Each row of numbers stands for one object and depends on some of the facts below. Use the named rows to name the rest.

Named rows:
pabi: [-19   1  16  11 -11   9   7   3   7 -20  -4  -2  30  29  -8  -5  10   1
 -15 -14   0   9 -10   8   1  22  -7]
rolo: [  1  -4  -1  -4   1  -2   4  10  30   7  -5  -2   3  -3   1  11 -16  -6
   6  -6  -1   2  -2   3 -14  11  -2]
dremum: [ -8 -11  10   5 -18 -12  10   4   3 -13   1  -2  14  10  -6   9  -5   1
   3   4  -3 -10 -17   4  12  -6  -4]
gruken: [-18  -5  11   9  -1  16   3  -4  15 -19  -3  -1  21  19  -6  -1  -1   7
 -14 -23   6  -7   1  -1  -8  40  -8]
stuno: [ 10   2   6  -2   1  12  10  -4  23 -13   0 -13   0   4   4   2  -6   4
   4   0   4 -16 -13   2  15  -9   6]
nestobral: [ -8  -5  11   8 -16 -11  12   5   3 -13   2  -6  10   9  -1   9   1  -1
   3   4   1  -4 -12  11  11  -6   3]
kolumur: [  6  25  22  11   7  35   8  -1  10 -22  -4 -14  -1   3  -8  22  -7  11
   8   1   6 -16  -2   8  23   8  21]
klelol: [-10   4  22  14 -15   0  12   0   2 -18   1  -8  11   8  -8  16   0   5
   4   7  -2  -2  -9   9  15   2   5]
dator: [-20   3  17  13  -9  13   7   2   4 -20  -4  -2  29  28  -8  -4   9   1
 -14 -12   0  12 -10   8   2  23  -6]
klistaben: [-17   1  15  11  -7  11   7   5   2 -19  -4  -4  31  25  -8  -4   9  -1
 -15 -15  -2  11 -12  11  -3  25  -6]
lito: [-11   5  -2  -7 -13  -8   7  23  22  16 -10  15  10  17  -9  10  -8 -13
   5   8   0  16  -7  11   9 -17   2]
klidru: [-20  -8   1   0 -19 -32  11  12  36  -1  -1  -1   1  21   1  -4 -14  -6
  12  18   7  15  -8   4  24 -31   2]
lutuvu: [  1   6 -14 -15   5  17  -3  15  20  12 -25  16   7  13 -25  13 -34  -5
  23   4  -3  -7  -5  -8  32  12   0]
modam: [ 11   3   2  -3   2  16  11   2  18  -9  -4  -8   1   4   3   3  -3   2
   6  -3   5 -13 -10   3  16  -2   6]
gramo: [ 10   2   4  -2   4  18  10  -1  14 -12  -4  -9   2   5   2   3  -4   3
   6  -4   5 -14 -12   1  16  -1   5]
drezofla: [ -9  -2   1  -5 -15  -4   6   7  24   8  -1  10  -1   2   0  11 -11   2
   4  -6   6 -10   1  -2  -1  -6  -4]
fogrudru: [ -9  21  13  -4 -60 -19  18   5  -3  10   4  -3   5   0   9  -3  12  13
  10  -8  -4 -11 -19  -3   7 -32 -21]
drofe: [ -3 -11   8   6  -8  -2  11  -3  10 -12   4  -6   2  -2   4  13  -6   7
   3  -9   6 -17  -1   1  -2  13  -2]
brerules: [-19   1  14  11 -11  10   7   3   4 -20  -4  -2  31  28  -8  -6  10   0
 -15 -14   1  10 -11   7   2  23  -7]
resta: [ -1 -16   6   8  -9 -10  14  -2  14  -8   1  -4  -3   2   8  12   4   2
   6  -6   6 -16   0   1  -2  25  -2]
piplem: [ -9 -12  -2  -8  -4  -6   6  17  24   4  -1  14  12  17  -5  10  -9 -14
  -9  11   4   0 -13  15   4 -38   5]

There are 2 kinds of fact about the objects: Ψ, Λ.
kolumur | Ψ b | Λ plapler,rusos
klelol | Ψ a | Λ rusos,dator
miskirul | Ψ a | Λ bosetrem
fimos | Ψ c
fatrur | Ψ a | Λ lufem,kleskon
plustes | Ψ a | Λ stefe,bosetrem
bruzo | Ψ a
pizu | Ψ a | Λ brono
riklos | Ψ b | Λ dripen,bosetrem
klidru | Ψ a | Λ stefe,stustan,bosetrem
klistaben | Ψ a
rolo | Ψ c | Λ sozu,bosetrem
tapok | Ψ c
gruru | Ψ c
flobrasku | Ψ b | Λ sogra
nage | Ψ b
flagras | Ψ a | Λ fostal,bosetrem
skoflu | Ψ c
plapler | Ψ b | Λ bosetrem
bruplom | Ψ a | Λ trise,gepluskur
stuno | Ψ b | Λ bevir,fladobrus
fogrudru | Ψ a | Λ mukli
sogra | Ψ c
bigabror | Ψ c | Λ sozu
lutuvu | Ψ b | Λ bosetrem
kleskon | Ψ a | Λ klistaben
totre | Ψ c | Λ stustan
naduflur | Ψ b
stevun | Ψ c | Λ keden,brono,trosik
brirom | Ψ a | Λ lutuvu,fetra
soner | Ψ a | Λ naduflur
mutam | Ψ c | Λ pabi
tranel | Ψ a | Λ bigabror,zuklan,klabrol
piplem | Ψ a | Λ bosetrem,klabrol
drezofla | Ψ c | Λ fogrudru,riklos,bosetrem
flubrik | Ψ a | Λ piplem
fetra | Ψ a | Λ bosetrem
bedres | Ψ b | Λ rusos,tobra
bustu | Ψ a
begruk | Ψ c
dator | Ψ a
skeplak | Ψ b
repla | Ψ a | Λ klegoplon
skadraso | Ψ a | Λ drilofak,febu
klabrol | Ψ b
gravur | Ψ b | Λ bevir
bevir | Ψ c
rufa | Ψ c | Λ dripen,stustan
greplus | Ψ b | Λ rusos
sedrol | Ψ a | Λ kogo,saskik
stustan | Ψ b | Λ bosetrem
brono | Ψ c | Λ lutuvu,bustu
kliplik | Ψ b | Λ tretrus,bosetrem
liflir | Ψ a | Λ bosetrem
tregom | Ψ a | Λ brono
seflipler | Ψ c | Λ fogrudru
seli | Ψ a | Λ klono
flugidom | Ψ b | Λ rusos,lutuvu,kleskon
trosik | Ψ a | Λ tretrus,lutuvu
novotum | Ψ b | Λ repla,tregom
keden | Ψ c | Λ kesar
klono | Ψ b | Λ lutuvu,bosetrem
grasaskis | Ψ c
mekla | Ψ b | Λ dripen,piplem
brerules | Ψ a
fiklu | Ψ c | Λ skoflu
letir | Ψ c | Λ kogo
kogo | Ψ a | Λ fetra
tobra | Ψ b | Λ tapok
zuklan | Ψ a | Λ stefe
miruk | Ψ a | Λ kleskon,fetra
ploplum | Ψ a | Λ klistaben,bosetrem
stestar | Ψ b | Λ dragek
plemak | Ψ c | Λ begruk,febu
gramo | Ψ b | Λ lufem
plupim | Ψ a | Λ klegoplon,sune
breplir | Ψ a
dugos | Ψ a | Λ klidru
kesar | Ψ b | Λ stefe,fogrudru,skoflu
dremum | Ψ a | Λ gruken,klegoplon
drofe | Ψ c | Λ tapok
trise | Ψ b | Λ pabi,dator,stustan,bosetrem
nestobral | Ψ a | Λ kolumur,plustes
bukotrem | Ψ a | Λ plapler
plokun | Ψ a | Λ stefe,lukarim
nete | Ψ b | Λ rusos,bosetrem
kleflum | Ψ a | Λ piplem
zasten | Ψ b | Λ bosetrem
gruken | Ψ c
drilofak | Ψ b
sune | Ψ c | Λ dripen
klegoplon | Ψ a | Λ lutuvu
nukar | Ψ c | Λ bruzo
zokar | Ψ a | Λ bosetrem
troger | Ψ c
febu | Ψ c
skatru | Ψ c | Λ lutuvu,fabosor
brure | Ψ a | Λ stustan,bosetrem
bivul | Ψ a | Λ fetra
drorol | Ψ c | Λ drofe,fetra,bosetrem
dripen | Ψ b
dregre | Ψ b | Λ dripen
mokur | Ψ c | Λ grasaskis,lutuvu
dragek | Ψ c | Λ plapler
lufem | Ψ a
klumarus | Ψ a | Λ zasten
resta | Ψ c | Λ tregom
riro | Ψ b | Λ kleflum,bevir
zirus | Ψ c | Λ riklos
skuvozos | Ψ c | Λ gruru
gribali | Ψ c | Λ breplir
lukarim | Ψ a | Λ klabrol
bigrinal | Ψ c | Λ plopek,bosetrem,totre
laplo | Ψ a | Λ brukik,gruru
skudun | Ψ a | Λ stustan,bustu
furom | Ψ b | Λ bosetrem
tretrus | Ψ b | Λ sozu
greskil | Ψ b
robir | Ψ c | Λ nukar,naduflur
rusos | Ψ c
lito | Ψ a | Λ bosetrem
saskik | Ψ c | Λ stustan,bosetrem
plopek | Ψ a | Λ bosetrem
pabi | Ψ a
fabosor | Ψ c | Λ gruru
tramal | Ψ a | Λ mukli
sustu | Ψ b | Λ gribali,stuno
drutanas | Ψ c | Λ mukli
bosetrem | Ψ a
stefe | Ψ a | Λ fetra
mukli | Ψ c | Λ bosetrem
varalo | Ψ c | Λ lito
stisir | Ψ a | Λ brerules,fladobrus
draplik | Ψ a | Λ brirom,sune
gepluskur | Ψ c | Λ nage,sozu,vekomum
lifli | Ψ a | Λ fostal,babim
babim | Ψ b
sozu | Ψ c | Λ fetra,stustan
fostal | Ψ a
grebas | Ψ b | Λ stustan
brostinok | Ψ a | Λ fusem
kletir | Ψ c | Λ miskirul
fladobrus | Ψ b | Λ stustan
ruskas | Ψ c | Λ pizu
greke | Ψ b | Λ bustu
gonetos | Ψ b | Λ rusos,stustan
treron | Ψ a | Λ stefe,bruzo
pladibrur | Ψ a | Λ fimos,zasten,fetra
vinufik | Ψ a | Λ mukli,skeplak
modam | Ψ b | Λ liflir
fusem | Ψ a
febrir | Ψ a | Λ sozu,klistaben,bosetrem,gruru
brukik | Ψ a | Λ brono
vekomum | Ψ a | Λ kogo,stustan
dibri | Ψ b | Λ skudun,liflir,bustu

Which object is each row?
No name comes twice in this set of rows, the named rows included.
[  9  -7  -4 -16  15  33   6   1  32  10  -6  29   5   9  -7  13  -9  -2
  -9   0   7  -3  -6  -3  20 -41   9]  riklos
[  0 -18   2   9 -10 -16  16  -2  12  -5  -2  -6  -5   2   8  10   8   0
  11  -5   5 -19  -1   1   0  40  -4]  stevun
[ -5 -16  10   6 -14  -7  13  -1   2 -12   3   3  14   6  -3  12  -1   0
  -1   3  -1  -2 -15   4  12 -15  -3]  draplik
[ -7 -12   3   2 -16 -16  10   0  14 -11   5  -9  -3   3   5   6  -8   6
   7  -6   9 -25  -3   0   1   6  -4]  keden
[-11 -19   3   3 -20 -14   3   0  -7 -16  -7   4  20  10 -24  15 -26   4
  15  11 -11 -22 -19  -5  25  11 -11]  klegoplon
[  7   8   9   5   5  26   5  -4   5 -18  -9  -8   5   2 -13  15 -16   9
  14   0   0 -18  -7  -2  27  17   8]  flugidom
[ -2  -5  13   8 -12  -5  13   5  -2 -12   1  -8  14   3  -1  10   1  -2
   3   0  -3   0 -15   9   6   0   0]  kleskon
[ -3 -17  -6  -2   1  -2  14  22 -16   8 -11  21  15   0  -7  10 -13 -14
  14 -10   4  45  -4  -2  23 -17   4]  fetra
[  1  11   1  -6   3   3   6   1  75  15 -14   5  -6  17   1  -2 -15   0
  16  17  -2  25   0  -7  29 -15   6]  stustan
[  4  23   0 -10  10  28   4  18  29  11 -15   9  -1  10 -10  15 -16  -6
   8   3   7   2   1   8  18  -9  16]  plapler
[-11 -34  -5   5  -9 -25  19  15 -34 -24   4  -6  11   1   4  -4 -16  -7
  16  -8  19  18 -12  -1  31 -34   6]  stefe
[ 12 -17   4  -6  16  28  10  -9  22 -12   2  12   5   4   0  10  -3   2
 -12  -1   8 -17 -13   0  16 -33   8]  mekla

The same objects again, as new rows of numbers:
Some objects and their rows:
lukarim: [-19 -11 -18  -3 -21  20  20  -8 -23  27  -5  -6   4  -2 -29   8  -2   0
   0  -5 -18  -7  -7  -6   2 -19 -14   6]
brure: [-24 -19 -12  -4 -17  17  17  -5 -23  28  -8 -14  -2   0 -31   4   1  -4
  -1  -3 -28  -8  -7  -2   9 -21 -14  11]
flubrik: [-24 -20 -12  -5 -18  18  15  -5 -24  30  -8 -14  -2   1 -30   4   1  -4
  -1  -5 -27  -9  -4  -2   8 -21 -13  10]
repla: [-20  -2 -11   2 -12  17  22  -4 -19  37  -9  -4   3   4 -41  -2  -6   3
   0  10 -27  -9 -15  -8  14 -19 -11   0]
brukik: [-21  -5 -13   0 -16  18  22  -6 -21  33  -7  -5   3   1 -36   2  -4   1
   1   5 -25  -9 -12  -8   9 -18 -13   3]
laplo: [-24 -13  -9  -1 -14  17  19  -3 -22  34  -9 -13  -2   3 -36  -1  -2  -2
  -2   4 -33 -10 -11  -3  14 -20 -13   8]
kleskon: [-24 -10 -13  -1 -22  20  27  -8 -23  30   1 -11   5   3 -29   7  -1  -3
   1   0 -21 -13  -7  -9   3 -19 -23   5]
vinufik: [-23 -11 -28  -5 -21  48  16   1 -21  34  -4  -2  -9  -2 -38  18   2  -9
 -13 -15 -27  -4   0   9  -6 -16 -15  13]
brirom: [-21 -10 -15  -2 -19  18  21  -8 -22  28  -5  -7   3  -1 -32   5  -3   0
   1   0 -21  -8 -10  -7   6 -19 -15   5]
fusem: [  6 -59 -12   5 -10  -6  26 -31 -27  56  30  -4 -23 -19 -54  40  28  -2
   5  31  -8 -22   8  17 -14 -53 -19  30]
sustu: [-27 -28  -3   5 -12  15  -6   5  -7  46   1  -4  -5   6 -24   9  10 -13
  20 -14  -6 -27   7  -4   7 -14  -2 -23]
klabrol: [-15  -6 -16  12 -12  18  14   0  -5  26   6   7   2 -11 -25  17   4  -8
  13 -12   1 -19 -12  -5  -3  -3  -5 -16]
kliplik: [-22 -19  -6  10  -4  16  11   7  -6  30  -1  -7  -9  -9 -29   7  10 -15
   7 -10 -20 -20 -13   4  10  -4  -4  -7]
stustan: [-19 -14 -10  11  -9  15  12   3  -6  28   3   0  -3 -10 -26  12   7 -12
  11 -10  -9 -19 -12  -1   4  -4  -5 -11]
tapok: [ -7   3  -2  -7  -9  14  20 -23 -12  15   8  -5   3  -2 -15  17  -3  -5
   7 -13  -4 -10 -20  -6  -6  -3 -25  -4]
troger: [-11  -1   0  -5  -2  21  15 -15 -10  26   2  -9  -3   6 -22  11   1  -7
   1 -15 -15 -14 -17   2  -1  -6 -20  -2]
seflipler: [-13  -6  -4  -7   0  37  12  -9  -9  30   0 -10 -13   4 -26  14   5 -14
  -8 -22 -25 -11 -14  12  -2  -5 -20   4]
nukar: [  5   3  -5   1   8  27  20 -13  -6  34 -12 -11  17  10 -16  -8  10  -7
 -16 -36 -21 -26 -20   0  -2 -14 -12   1]
zirus: [-14  -9   3  -6   1  22  12 -12 -10  27  -1 -16 -10   5 -23   8   4 -12
  -2 -16 -26 -13 -16   8   4  -6 -20   4]
fabosor: [-11   2   3  -4   1  20  17 -15  -9  28   2  -9  -3   6 -25   8  -1  -7
   1  -9 -20 -14 -21   0   3  -5 -21  -4]
dragek: [-10 -10   4  -9  -5   7  16 -20 -14  13   2 -16  -3  -3 -12  12   1  -9
   6 -15 -14 -10 -20  -1   1  -5 -22   3]

Which object is each row?
No name comes twice in this set of rows, the named rows included.
[-19 -10  -9  13  -6  16  14   4  -4  32   2   1  -3  -8 -31   9   6 -11
  10  -5 -13 -20 -16  -2   7  -3  -4 -13]  lutuvu
[ -5  12 -13  -4  -7  38  17 -16  -7  26   7   5  -1   1 -25  23  -2  -6
  -4 -19  -6 -10 -17   2 -14  -2 -21  -6]  skoflu
[-20  -7 -27   2 -11  15  28  -3 -14  12  -5  -2   9  10 -34  -1  13  10
   5 -15   7 -11   2   6 -11  -4  -2  17]  fostal
[-21 -12 -16  -4 -21  18  18  -8 -23  28  -5  -7   3  -1 -29   7  -2  -1
   3  -4 -18  -7  -5  -6   3 -20 -14   6]  piplem
[-37 -19  -1  17 -12  28  36   8  -2  45  24 -22   0  13 -24  10  16 -23
   4  -6 -25 -41  -5  -6   2  -8 -37 -11]  gramo
[-22 -16  -4  12  -2  15  10   8  -5  34  -2  -6  -9  -7 -33   4   8 -14
   8  -5 -23 -20 -15   3  14  -5  -2  -8]  greke
[-30  -3 -16   4 -30  29  45 -10 -19  36  20 -13  16  15 -25  13   1  -3
   1   2 -15 -25  -2 -19  -8 -20 -45  -3]  lufem
[-28 -22 -21   2  -1  14  25   7 -12  14 -13 -16  -1  18 -38 -15  25   6
  -1 -19  -8 -13   6  21  -2  -3   4  31]  lifli
[-25 -20 -16  -2 -10  16  20   0 -19  22 -10 -15  -2   7 -34  -4  10   0
  -1 -10 -21 -10  -2   8   5 -13  -7  20]  flagras
[-19  -4 -19  -1 -24  20  26 -11 -22  25   2  -2   9  -1 -28  11  -4   2
   4   0 -10  -9  -8 -12  -2 -17 -20   2]  klistaben
[-23 -12 -16  -9 -33  19   2 -13 -23  46   2   4  13  15 -24  13  -4   7
  19  -6   9 -17  18 -21  -5 -30 -13 -19]  breplir
[ -1 -12 -19   7  -1  24  24   1 -18  44 -29 -18  27  11 -24 -28  14  -2
 -26 -32 -37 -29 -11  -3  10 -34  -1  14]  soner
[-17   0 -17   0 -20  18  22 -10 -21  28  -3   0   8  -2 -33   8  -6   5
   4   3 -13  -7 -11 -12   2 -18 -14   0]  bustu
[-18  -9 -16  12  -8  27  12   6  -4  32   3   4  -5 -10 -30  15   7 -13
   6 -13 -10 -18 -12   2   0  -3  -4 -11]  kesar

The same objects again, as new rows of numbers:
Some objects and their rows:
dugos: [ 41 -21   8   0   4 -19 -31  13  -8 -20   5  -8  13  12   6  24   3  18
   6  15   5  -4  21  -1  19 -22  12  17  16  14 -13  22  17   8]
klabrol: [ 30 -16  23 -23   5 -37   2  11   6 -29  15  -7  -3  10   7   3 -20  16
  35  21  -8 -22  32 -23  -1 -22   0  40  22  20  10  36   3   1]
piplem: [ 31 -26  12  -6   6 -20  -6  13  -4 -23   9  -4  27   8   4  18   0  19
  21  18   0 -20  28  -7   0 -21  16  32  27  14  -9  35  11  -5]
fostal: [ 32 -25   2  -2  10   2 -16  10   7 -12  15 -16 -24  -5   6  37  14   7
  18  33  14 -13  22  -1   8 -15  13  31  39   9  -8  30   3 -25]
brukik: [ 26   5   2  -5  18 -20 -18  23  -1  -8  15  -1 -22  -3  18  28  13  -7
  11  -6 -15 -18  27  12  -9 -13   0  19   2  18 -15  18  20   8]
sozu: [ 35 -35  22 -24  -1 -33 -19  10  -2 -21  16  -3   0 -17  11   9  14   5
  10  32   8  -8  28 -25   9 -19  -2  33  -5   7   0  20   1  22]
gepluskur: [ 37 -35  17 -17  -5 -27 -26  11 -12 -28  12  -6  -2  -8  11  15  12   6
  -5  23  10  -2  25 -20  13 -21  -4  15  -1   7  -8  16   4  47]
febrir: [ 48 -36  25   3   8 -13 -26  22 -18 -21   3   4 -10  18   6  23  10   5
 -26  16   8 -12  22   8   1 -26  12  17   3   6 -23  10  15  11]
bigabror: [ 33 -33  21 -22  -4 -39 -15  11  -7 -32  17  -3   5  -5  14   2   7   5
   4  25   8  -7  31 -22  12 -22   3  24   1   8  -3  17   4  24]
bruzo: [ 18 -14  17  -3  -2 -31 -26  21   7 -34   8 -34 -30   7  14  20   2  27
  33  21   6  -1  27  -2  27 -17  29  43  27  18   2  28  19  -1]
trosik: [ 35 -12  15  -1  10 -24 -22  19  -6 -15  10  -1   2   4  11  24  10   3
   1   6  -1 -14  22   8  -7 -15   6  25   0  18 -13  20  14   9]
troger: [ 23 -26   1  -1   5 -22 -10   4  -7 -41   8 -23 -26  -3  12   4  16   5
   6   8   8 -11  31 -13  -2 -12  -3   4  28   5  -1  16   3   8]
lito: [ 40 -22   5  -5   6 -11 -19  11  -3 -11   8  -3   8  10   4  36  13   5
   1  24  11 -11  18  -7   9 -20   9  30  14   8 -11  29  13  -7]
kogo: [ 38 -25  27 -17  12 -32 -18  15  -3 -14  10  -9   1   2  10  27   6  14
  25  30   8  -6  23  -3  18 -21  17  39   7  14  -2  28  12  10]
gramo: [ 47 -20  28   1   7  -4  -4  13 -15 -41  11 -14 -60  19   5   1  -5  -8
 -15  11   3 -21  25  -3  -8 -24  -8  15  17   9  -2  12   6  11]
lufem: [ 35 -36  25  -2  16  -6  -2  17  -9 -15  11 -15 -57  -1   8  14  13   1
  13  30   4 -22  29  13  -3 -16  22  42  20   6  -2  22   0 -19]
gribali: [ 26 -35 -10  -8   0  -8 -20  -1 -14 -36   9 -18 -32 -15  13  -1   6   8
  20   9  -6 -13  41 -15  10 -17 -11  -1  46  10 -10  25  -2  16]
sune: [ 15 -37  -1   3  -7 -12   7  17  -1 -40  17 -15  19  -8  11  11  12  10
  13  12  16 -24  21 -30 -19 -11  -7  22  17   2   4  24  -1  19]
totre: [ 38 -30   5 -14  -5 -23 -26   2  -6 -17  15  -7   7 -15  11  19  17   3
   5  28   7  -5  24 -24   7 -19 -10  20  11   7  -6  25   1  28]
flugidom: [ 52  -2  13  10  -2 -13 -18   9 -20 -33  13  -5 -17  25   3   6   3 -13
 -25  -1  -1 -18  15  -3 -12 -21 -17  17  -1  17  -3  13  15  18]
dragek: [ 37 -15   0  -4  -3 -21 -18  -1  -5 -31  14 -11   3  -9   1  11  26   1
  -3  21   8  -8  22 -24  -7 -16  -6  23  14   4  -2  21   3  -2]

Rows to name:
No name comes twice in this set of rows, the named rows included.
[ 27 -24   6  16  10  -1 -20  12 -14 -33  -3 -22 -36  13  10  24   7  19
  10   5   7 -12  26   8   4 -16  10  -4  43  10 -10  16  10   7]  brostinok
[ 25 -21  14 -14  35 -32   8   0 -14 -53  -3  -9 -28   5  19  27  11  17
  -7  11  34  -1  32 -17 -21 -10  -6 -34  33  -3  -2  -2  -2  42]  plemak
[ 44   7  -3  -4   2 -21 -31  10  -5 -26  11  -5 -13  11  11  27  -5  -5
 -13  -8   0 -10  18 -11   3 -23 -26  -5  10  23 -14  17  21  35]  dibri
[ 35 -13  14   4  13 -13 -22  25 -12 -18  10   0 -28   7  16  19   9  -2
  -6  -4  -6 -15  25  17 -12 -19   5  14   5  15 -22   8  22  14]  laplo
[ 26 -28  19  -8   7 -33  -7  17 -10 -32   6  -4  19  15   7  11  -6  26
  30  13  -3 -18  31  -3  11 -23  19  25  28  13  -8  30  13   3]  lukarim
[ 34 -13   5 -11  -1 -25 -10 -11  -6 -19  17 -21 -15 -24   3   4  37  -9
  28  27  -3 -14  23  -7   8  -5  -7  46   9   8  18  38 -11  -2]  rusos
[ 31  -5  21 -23  40 -23  19   2  -2 -37   7 -18 -46   8  11  35  -6  13
  26  20  25 -12  30 -13 -10 -12 -14 -13  36  11  11  15  -5  19]  drilofak
[ 32 -30  10  -1   5 -18 -12  15 -12 -27   5  -4  25  16   8  17  -3  22
   8  11   1 -20  26  -5   1 -22  10  17  20  11 -12  28  12   7]  flubrik
[ 41 -34   5   4   2  -3 -34   6 -18 -17  -1  -8   0   1  15  30   7  16
  13  11  -1 -10  23   1  25 -24   0   7  27  17 -22  24  12  29]  stisir
[ 45 -33  25  10   9  -6 -10  21 -21 -30   6  -9 -38  20   7  12   8   5
 -22  13   5 -18  23  13   4 -21  17  18  13   6 -16  11  11  -1]  fatrur
[ 46 -10   9  13   3  -8 -28  -3 -23 -24   2 -15   1  14   5  26  23   5
   4   8   5  -8  11  15  27 -16   1  14  14  13  -6  30  14  15]  klelol
[ 43 -29  19  -8   7 -16 -27  13  -8  -6   7  -5   5   4  12  37   7  14
  12  24   6  -5  20  -4  32 -22   7  23   3  15 -11  23  12  30]  vekomum
[ 26 -20   9   3  14  -4  -6   9  -3 -32   9 -26 -43   0  13  24  10  14
  27  16   9 -11  27   6  11 -11  13  14  38  15  -4  25   3  -5]  fusem
[ 29 -13  14  -7   3 -39  -7 -11 -11 -39   7 -24 -11  -6   4  -2  33   0
  27  19  -4 -11  30  -2   5  -6  -1  29  16   7  17  32  -3   3]  tapok

